(in the rows, 128 means zero)
Facts:
[bafle biske gogrek grekos kledruk mibro skatral] Σ h
[balir dagrones kidupo stako vemim zestal] Σ f
[bekon defon dulil floklasu korafu nago pama peklal reskim sozuk stetrana volor] Σ d
[biku bunak faklin gimi gralo grevok groguden klomorul kloska lopla luflor mamor rupi stebu vabru zaskun zibrol] Σ a
[boves davom] Σ p
[brato drastune fliflar gobrok gribestir klidim nogul pasti remor roligrok sekli suklatel] Σ b
[bresti leklu lelok sedes] Σ m
[brike lugek stevik] Σ k
[brokas dresa sobri] Σ j
[buskel dribe drulum nezan plave tazos] Σ e
[donum dripu fene kiklon meto pezin plamon regu relor trobagur] Σ c
[drezol ligak zubrar] Σ i
[drosko gizuda kubri muzetam] Σ g
[drubolok feflu gofos gokla guran lopem skidrugrin] Σ o
[fitil gadru midak risik skidon] Σ l
[kudrabrem latrusti mizubal pedrun] Σ n
[bafle biku biske brato bresti broskol bunak dagrones dripu faklin feflu fitil grekos kidupo lelok luflor mamebu meto muzetam pama pedrun sekli stako stebu zaskun zibrol] τ s
[balir buskel davom defon donum drosko fleple floklasu ganir gofos gralo grevok groguden guran kiklon klidim kloska korafu ligak lopla lugek mamor mege mibro mizubal nago nogul plamon plave pleflu relor remor reskim roligrok skatral tastel trerum trobagur vudrir] τ r
[bekon boves brokas drastune dribe drulum fene fliflar gizuda gribestir kledruk klomorul kluklon kubri kudrabrem latrusti leklu leri midak mikliken nezan pasti peklal pezin plaskam pliple regu risik skidon sozuk stetrana stevik stoklodum tazos vabru vaplilim vimes volor zestal zubrar zuzes] τ q
[brike dresa drezol drubolok dulil gadru gimi gobrok gogrek gokla kabagar lopem rupi sedes skidrugrin skonen sobri suklatel vemim] τ t
biske μ bekon
boves μ brato
bresti μ grekos
broskol μ vemim
bunak μ kubri
davom μ bresti vemim
defon μ guran
drezol μ mamebu
dripu μ nogul
drosko μ drastune
dulil μ boves
feflu μ buskel
gizuda μ fene
gogrek μ volor
gralo μ trerum
grekos μ floklasu
guran μ tazos mizubal
kidupo μ kloska fliflar
kiklon μ broskol
kloska μ kidupo
leklu μ sekli
lelok μ grevok
leri μ nago
ligak μ gokla stevik
lopem μ nezan
luflor μ latrusti
mamor μ sobri
mibro μ pliple
midak μ kloska
mikliken μ brokas
mizubal μ defon
muzetam μ bresti vemim davom
nago μ leri
nogul μ klomorul
pama μ mamor stevik
peklal μ drosko
pezin μ mamebu
plamon μ kloska
plaskam μ defon
plave μ stetrana
remor μ skatral
rupi μ skatral
skidon μ gralo trerum
skonen μ zestal feflu
sobri μ ligak
stako μ pleflu
stevik μ relor
suklatel μ ganir
tastel μ klidim
trerum μ donum skidon
vaplilim μ kidupo kloska
vimes μ pasti
zaskun μ zubrar regu
zibrol μ sedes zestal kluklon
zubrar μ gribestir
zuzes μ fleple biku
φ duvol <- bafle defon guran mizubal plaskam tazos trobagur
φ rerupun <- balir
φ stistok <- bekon biske gobrok latrusti luflor
φ salen <- biku drastune drosko drubolok fleple kledruk meto peklal zuzes
φ sedres <- boves brato brike dulil
φ drostu <- bresti broskol davom dribe floklasu grekos kiklon muzetam vemim
φ flurar <- brokas mikliken
φ drimun <- bunak kubri roligrok
φ kleka <- buskel feflu fene gadru gizuda kabagar kluklon sedes skonen stoklodum zestal zibrol
φ plofeflen <- dagrones gimi pedrun
φ tradi <- donum gralo skidon trerum
φ sikobri <- dresa dripu klomorul nogul
φ butrel <- drezol mamebu pezin remor rupi skatral
φ bregi <- drulum kudrabrem
φ gasa <- faklin reskim
φ biri <- fitil pleflu stako
φ relik <- fliflar kidupo kloska midak plamon vaplilim vudrir
φ boskipen <- ganir mibro pliple suklatel
φ brolebrak <- gofos
φ solim <- gogrek volor
φ drotra <- gokla ligak mamor pama relor sobri stevik
φ setak <- grevok lelok mege
φ vizedren <- gribestir regu zaskun zubrar
φ greniri <- groguden korafu
φ plokla <- klidim stebu tastel
φ tapo <- leklu sekli
φ regror <- leri lugek nago
φ fezo <- lopem nezan
φ nudok <- lopla
φ brudu <- pasti vimes
φ stidrak <- plave skidrugrin stetrana vabru
φ keze <- risik
φ tagok <- sozuk
{bafle bresti broskol defon drastune drosko drotra duvol fitil fliflar gimi gokla keze klidim kluklon kudrabrem latrusti leklu lopem mege meto muzetam nago nogul pezin pleflu rerupun reskim trobagur vimes vizedren zuzes} Λ v
{balir brike davom drezol fezo gogrek gralo lopla mamor midak plamon plave relik roligrok salen stako stebu trerum vaplilim zibrol} Λ x
{bekon biri biske boskipen boves bregi brokas brolebrak brudu bunak donum dresa dribe drimun dripu drostu drubolok drulum dulil faklin feflu fene fleple floklasu gadru ganir gasa gofos grekos greniri gribestir groguden guran kabagar kidupo kiklon klomorul luflor lugek mamebu mizubal nezan pama pasti pedrun peklal plofeflen plokla risik rupi sedes sekli setak skatral skidon skidrugrin skonen sozuk stetrana stidrak stistok suklatel tagok tapo tastel tazos vabru volor vudrir zubrar} Λ u
{biku brato buskel butrel dagrones flurar gizuda gobrok kledruk kleka kloska kubri lelok nudok remor sikobri sobri solim stevik zaskun zestal} Λ w
{grevok korafu leri ligak mibro mikliken plaskam pliple regror regu relor sedres stoklodum tradi vemim} Λ y

Known rows:
[122 135 115 127 136 118  96 121 132 133 143 127 129  84 125 129 123 113
 134 133 136 132 129 110 126 128 128 142 143 145 134 128 125 114 121 119
 124] : vizedren
[107 127 150 134 127 145 154 128 119 146 115 143 147 154 112 118 110 144
 122 127 149 112 130 150 126 144 119 127 111 113 131 140  97 143 128 115
 127] : skonen
[ 97 118 147 143 106 131 147 144 136 111 116 133 126 191 107 112 138 149
  91 112 103 106 144 125 159 145 112 123  87 110 116 121 121 150 132 135
 130] : mamor
[161 125 126 119 137 123 128 119 135 137 117 107 115 124 147 145 127 125
 145 131 141 146 115 128 125 136 134 121 141 140 132 124 129 118 136 135
 138] : gofos
[132 136 121 127 138 121 102 116 132 141 143 127 132  84 123 132 118 115
 140 134 142 134 132 115 118 124 131 143 149 150 140 125 125 113 122 115
 133] : drimun
[102 143 147 142 136 146 161 135 115 143 114 133 135 182  89 117 131 146
 125 133 127  90 119 139 125 139 108 135  89 103 114 132 119 153 133 117
 123] : broskol
[131 136 115 129 139 121  94 112 129 133 144 121 131  84 126 132 116 113
 134 131 143 127 127 111 120 130 127 148 144 144 130 131 119 116 125 116
 127] : gasa
[113 138 152 143 120 143 136 128 110 136 128 135 143 148  97 119 120 145
 127 128 125 107 137 144 126 131 116 138  82 101 114 148 112 150 124 124
 113] : boves
[139 130 141 121 128 118 122 134 138 100 125 135 106 125 146 121 138 122
 130 127 103 150 132 128 130 118 131 104 159 132 149 117 140 115 126 142
 129] : biku
[111 127 139 134 125 134 155 140 127 127 118 148 131 172 118 115 129 140
 114 127 115 105 128 135 126 122 125 120 118 116 124 116 129 149 130 124
 132] : lelok
[117 106 133 142 105 128 147 143 142 112 115 133 122 186 127 119 140 145
  94 112 108 116 144 124 146 134 128 118 107 123 112 110 136 146 134 137
 144] : plave
[129 137 121 128 135 121  99 115 129 140 142 123 133  77 125 131 122 112
 139 131 138 136 130 116 127 132 130 145 146 148 139 126 120 111 122 116
 126] : boskipen
[145 121 105 129 136 115 120 139 143  86 138 128 113 154 143 123 145 124
 100 123 105 126 122 117 125 117 131 122 165 139 120 123 160 118 135 141
 127] : stebu
[156 138 148 117 129 129 139 127 123 120 129 125 114 114 139 135 135 125
 141 130 124 140 127 135 109 121 127 126 162 130 155 121 141 111 126 129
 130] : faklin
[146 140 142 124 127 127 126 126 123 130 135 117 120 101 139 132 131 122
 147 135 130 152 131 136 121 121 130 124 137 132 148 129 138 107 122 135
 126] : stetrana
[153 141 123 125 141 123 112 122 118 129 141 122 129 113 134 136 125 122
 139 137 135 141 118 132 113 114 133 127 139 132 125 137 141 115 127 135
 121] : pasti
[157 113 124 125 123 121 125 131 145 116 132 127 115 158 152 134 133 129
 113 123 145 147 127 125 120 131 136 113 171 139 125 131 159 121 133 130
 140] : buskel
[112 129 108 127 135 119  94 125 133 131 145 129 125  89 128 124 125 110
 132 137 135 139 130 104 134 130 131 139 149 144 135 126 131 119 122 116
 133] : sedres
[150 126 122 116 136 122 110 127 126 119 134 115 120 120 138 137 133 126
 136 130 129 129 116 123 126 124 127 129 149 134 129 147 138 122 126 141
 115] : trobagur

Rows:
No name comes twice in this set of rows, the named rows included.
[103 124 122 141 130 134 143 137 131 138 122 144 148 171 125 114 118 136
 107 136 141 129 127 141 130 125 135 117 103 114 103 139 126 142 129 112
 124]  gizuda
[119 121 136 137 124 146 142 127 112 136 122 114 134 161 102 132 136 144
 131 120 130  89 127 131 133 152 106 144  91 104 110 151 112 154 133 133
 110]  kiklon

The same things again, as new rows of numbers:
Known rows:
[117 131 139 120 133 127 133 115 127 136 126 126 119 128 100 119 133 129
 119 134 126 128 116 131 124 130 127 130 127 125 121 124 128 126 136 115
 130 131 119 125 127 125 136 125] : flurar
[131 126 125 130 122 129 130 131 126 129 132 129 137 132 131 132 132 130
 130 127 122 142 125 128 129 128 128 127 126 132 131 128 130 125 127 119
 135 118 131 124 127 127 122 131] : gobrok
[135 131 123 149 132 120 115 155 125 113 130 128 122 127 165 126 123 125
 146 128 127 114 135 125 127 124 132 117 129 122 123 129 127 146 125 184
 124 125 113 136 141 134 133 137] : brike
[120 132 137 124 132 122 129 124 126 131 125 125 115 128 109 119 131 129
 126 133 128 123 119 131 122 130 129 128 128 122 120 124 127 130 135 131
 126 133 113 128 130 131 139 126] : tradi
[121 130 125 117 125 118 136 118 137 125 127 121 113 127 111 131 134 133
 125 132 120 118 119 127 124 129 130 141 128 131 118 125 126 138 144 114
 124 133 111 129 116 131 133 127] : kleka
[117 130 138 113 132 129 134 123 129 137 123 125 120 130  95 118 136 130
 119 131 130 134 116 130 121 131 121 128 126 127 119 125 126 125 135 107
 132 132 120 125 125 128 137 121] : plokla
[114 128 123 131 126 136 132 150 144 122 138 135 139 125 121 136 130 135
 114 124 130 138 138 127 130 130 123 133 126 137 138 128 134 118 127 112
 131 116 120 134 131 132 124 134] : kubri
[117 127 127 143 125 124 130 128 129 126 148 133 133 120 150 130 122 134
 128 119 113 114 134 128 135 123 147 131 132 142 136 132 132 132 138 140
 136 129 125 130 132 126 129 141] : klidim
[141 126 123 125 120 130 130 125 124 132 117 127 137 134 112 130 135 124
 138 132 130 143 117 129 131 126 115 125 126 124 125 125 131 123 121 112
 127 119 139 121 125 123 120 122] : biske
[127 128 124 123 129 133 128 152 144 119 124 128 141 125 110 140 135 132
 128 134 133 143 130 128 131 129 111 135 126 129 136 125 134 117 122 108
 121 114 130 129 128 132 119 129] : boves
[130 128 126 141 121 118 128 123 123 129 141 129 136 120 146 135 124 130
 142 124 110 117 126 129 137 121 140 134 133 138 135 129 132 129 134 140
 130 123 133 126 129 123 127 142] : nogul
[110 123 115 133 124 134 138 137 142 124 139 133 127 133 150 140 130 137
 113 117 129 127 135 124 126 131 139 137 128 146 128 133 126 141 139 107
 144 129 118 135 122 132 124 136] : buskel
[122 126 130 112 133 145 131 115 136 128 129 133 130 134 120 115 120 126
 100 123 142 132 141 127 118 139 136 124 122 125 135 134 123 123 125 103
 133 134 132 132 123 130 128 120] : klomorul
[125 124 126 129 125 133 132 136 126 131 127 129 136 138 134 136 135 130
 131 126 134 142 121 127 128 129 123 126 127 133 125 127 129 128 126 117
 140 118 137 122 126 128 123 125] : lugek
[111 125 113 131 127 139 139 149 150 120 139 134 129 136 141 144 134 138
 111 118 131 136 137 124 124 132 131 136 127 147 130 131 127 137 135  98
 145 127 117 136 121 134 123 133] : sedes
[122 124 122 143 124 131 132 167 132 132 133 129 141 136 140 153 147 142
 139 128 126 152 124 127 136 124 111 134 130 144 124 123 134 123 128 113
 139 114 127 126 130 132 122 132] : gofos
[151 127 127 108 124 129 126  94 114 133 107 123 134 130 108 119 131 116
 139 137 142 133 114 131 129 126 121 119 125 108 124 126 124 130 111 108
 120 124 149 118 121 116 120 118] : kidupo
[118 133 137 124 133 125 130 124 126 131 126 126 114 128 111 118 131 128
 125 132 125 121 118 130 124 129 126 126 127 123 122 124 126 131 136 133
 125 134 115 126 131 129 138 127] : sedres
[120 134 135 131 134 116 129 106 124 135 135 125 120 115 119 118 122 129
 128 131 112 108 122 133 132 121 138 136 133 129 130 127 130 126 140 135
 122 141 117 127 130 125 142 134] : drotra

Rows:
No name comes twice in this set of rows, the named rows included.
[134 129 116 123 124 124 126 134 135 119 123 126 121 127 137 141 125 128
 126 129 132 124 138 125 130 131 128 135 129 127 129 129 125 135 127 125
 118 132 121 133 121 132 124 129]  stoklodum
[107 126 121 115 127 142 136 117 156 115 140 137 123 127 130 116 114 129
  85 116 137 119 148 123 116 139 149 132 123 134 140 135 123 134 135 100
 138 133 118 140 119 132 126 130]  zestal
[134 126 131 109 129 140 128 112 128 130 121 129 129 134 118 119 125 122
 114 127 140 136 132 128 120 135 131 124 125 122 131 132 123 125 121 109
 128 131 138 125 122 125 125 118]  vabru
[119 128 127 129 128 136 126 139 140 118 138 135 133 127 128 126 121 130
 113 123 130 132 142 126 124 134 135 125 124 130 136 131 128 126 126 126
 132 123 118 134 130 136 126 131]  regu
[161 120 134 147 100 105 127 151 115 134 125 120 117 135  82 185  96 120
 172 126 104 141 133 125 128 129 112 149 137 141 149 126 142  84 136 205
  94 136 181 125 125 126 132 118]  muzetam
[127 126 119 144 137 128 131 156 132 132 131 133 147 142 135 142 152 141
 131 134 118 151 128 127 140 127 106 134 126 143 124 124 134 118 127 112
 137 119 122 123 132 137 118 133]  drubolok
[102 136 110 151 132 131 128 141 141 124 157 138 153  98 176 125 143 148
 124 124 112 115 128 134 151 110 141 136 133 145 132 129 133 152 125  90
 144 113  80 135 141 129 121 164]  gokla
[125 136 136 144 158 111 117 131 123 118 125 126 113 134 146  95 132 128
 130 139 119  94 131 127 127 128 127 119 126 115 108 124 125 138 140 184
 121 145 105 129 142 134 142 131]  salen
[140 130 120 152 119 110 122 145 118 131 139 126 140 118 148 155 138 135
 159 132 103 135 123 132 148 114 118 140 137 141 133 125 137 124 128 143
 121 122 124 125 132 131 123 141]  lopem
[139 120 142 156 114 113 119 202 125 111 121 123 104 141 106 172  91 120
 169 120 124 133 148 117 114 135 116 133 134 137 141 127 138 103 138 250
 103 137 165 138 137 138 139 117]  davom
[124 130 126 138 123 126 127 126 138 125 150 133 136 117 140 124 117 130
 119 122 115 119 142 129 132 125 143 130 130 136 141 134 131 123 132 133
 128 129 122 133 130 128 130 140]  latrusti
[153 131 126 129 141 109 120 102 112 133 123 124 133 122 143 125 132 123
 142 143 112 111 132 132 146 123 122 136 132 124 134 127 129 116 123 148
 108 139 140 120 128 124 123 128]  zuzes
[141 126 118 114 123 126 131 119 128 128 111 120 126 129 129 142 138 125
 140 133 135 133 123 127 133 128 117 135 129 126 125 126 125 135 122 108
 121 129 137 124 117 126 121 125]  skonen
[133 116 135 135 108 134 136 159 135 133 129 130 118 152  83 155 102 125
 128 112 128 160 142 121 110 140 117 134 127 142 142 130 134  93 135 153
 126 134 167 133 122 131 131 113]  grekos
[143 132 124 136 120 117 121 118 121 126 141 128 138 115 142 130 128 129
 139 132 109 122 128 132 140 117 135 130 132 130 134 130 132 126 122 138
 119 119 123 127 129 125 125 143]  fliflar

Now the same things, written a new way:
Known rows:
[108 126 156 122 151 123 128 132 118 131  93 113 142 116 103 130 120 120
 148 113 132 166 126 111 104 147] : mamor
[132 110 156  59 124  54 169 114  79 177 168 130 147 128 185 138 133 114
  96   6 136  87 131  74  83  81] : kidupo
[123 133  97 131 116 125 113 130 121 142 119 127 136  92 108 129 133 133
 115 117 135 111 102 139 142 129] : vabru
[ 94 117 136 114 146 110 119 133 106 141 102 109 151 123 106 130 117 128
 122  99 165 131 121 115 116 146] : bunak
[142 124 130 120 117 189 145 147 151 133 154 125 106 146 177 125 113 134
 110 159 114 155 135 109 151 116] : meto
[163 131 122 124 125 163 132 110 142 109 127 139 109 150 164 120 124 144
 119 149  82 146 112 135 127 137] : vizedren
[106 121 167 105 120  93 128 127 125 147 116 109 124 138  76 142 122 102
 155 110 150 111 150 116 126 123] : zubrar
[131 119 120 143 112 144 132 132 149 128 158 145 100 138 139 124 138 111
 135 147 127 122 125 140 138 111] : regu
[140 128 111 134 122 140 115 104 141 114 148 142 109 147 143 124 135 122
 120 132 129 126 103 144 131 134] : regror
[119 139  91 105 101 129 122 132 122 108 146 125 150  89 104 143 129 131
 148 106 138  90 134 157 148 124] : gadru
[122 133  94 134 114 122 113 132 120 138 118 125 137  93 105 128 134 134
 118 118 135 112 103 139 141 131] : klomorul
[137 136 119 132 120 111 108 108 133 130 138 131 126 126 114 127 137 141
  98 128 145  97 112 148 141 133] : bregi
[155 130 116 128 116 133 121 110 140 116 129 138 121 144 145 123 128 139
 113 143 108 126 115 140 134 140] : nudok
[135 135 117 131 121 113 110 108 134 131 137 132 126 126 113 127 136 140
  99 129 145  98 112 147 140 132] : plofeflen
[117 124 110 151 123 113 122 105 103 133 105 137 126 128 117 126 147 133
 108 142 128  79 116 156 127 128] : drostu
[110 129 155 139 157  83 121 134 120 138 116 123 141 125 100 124 130 127
 141 110 158 133 139 117 116 133] : dulil
[130 137 111 150 123 113 116 133 129 138 138 130 129 110 117 124 137 138
 114 130 143 106 120 142 140 118] : volor
[110 129 152 133 149  90 122 128 118 137 119 118 143 121 101 133 130 120
 131 111 156 130 140 117 115 131] : tastel
[116 130 131 141 111 125 122 127 138 141 146 132 128 113 115 135 142 126
 108 150 152 100 139 141 147 114] : donum

Rows:
No name comes twice in this set of rows, the named rows included.
[116 144  81  83  87 140 123 122 111 113 133 111 150  85  89 152 125 116
 158  91 131  82 133 152 153 132]  sedes
[150 129 118 149 118 132 130 138 140 124 137 142 121 136 149 121 133 134
 125 154 110 127 131 133 138 117]  kubri
[112 131 168 133 163 117 128 131 127 124 104 113 134 137  97 128 120 120
 155 127 141 160 148 112 109 143]  trerum
[129 131 108 149 126 145 124 124 134 117 154 142 120 121 150 123 140 116
 126 138 132 138 116 136 130 125]  korafu
[116 128  98 122 125 167 129 132 115 129 119 120 136 110 139 124 125 140
 106 128 130 123 104 132 138 139]  stebu
[132 107 121 141 131 181 142 148 147 122 129 144 124 136 182 117 122 154
 103 171 104 160 114 132 128 127]  bafle
[ 84 105 144 100 142 108 125 150 137 115 129 122 167 121  97 145 111 144
 138 108 178 125 143 140 114 134]  feflu
[100 117 127  99 153 133 130 146 119  99 123 115 160 118 118 141 104 148
 149  98 141 143 129 131 107 145]  zibrol
[120 122 124 143 114 151 131 127 147 125 157 143 107 130 146 129 142 105
 130 152 135 126 133 135 136 114]  relor
[169 151 122 133 118 166 137 142 137 128 153 119  96 148 161 121 116 124
 137 144  92 150 139 105 150 113]  drastune
[110 124 120 130 105 129 121 128 140 142 130 137 140  92 114 136 140 128
 105 142 146 111 120 144 142 123]  gofos
[122 126 114 128 111 115 125 146 148 111 166 136 138 110 107 141 132 145
 134 133 148  89 147 164 142 104]  fene

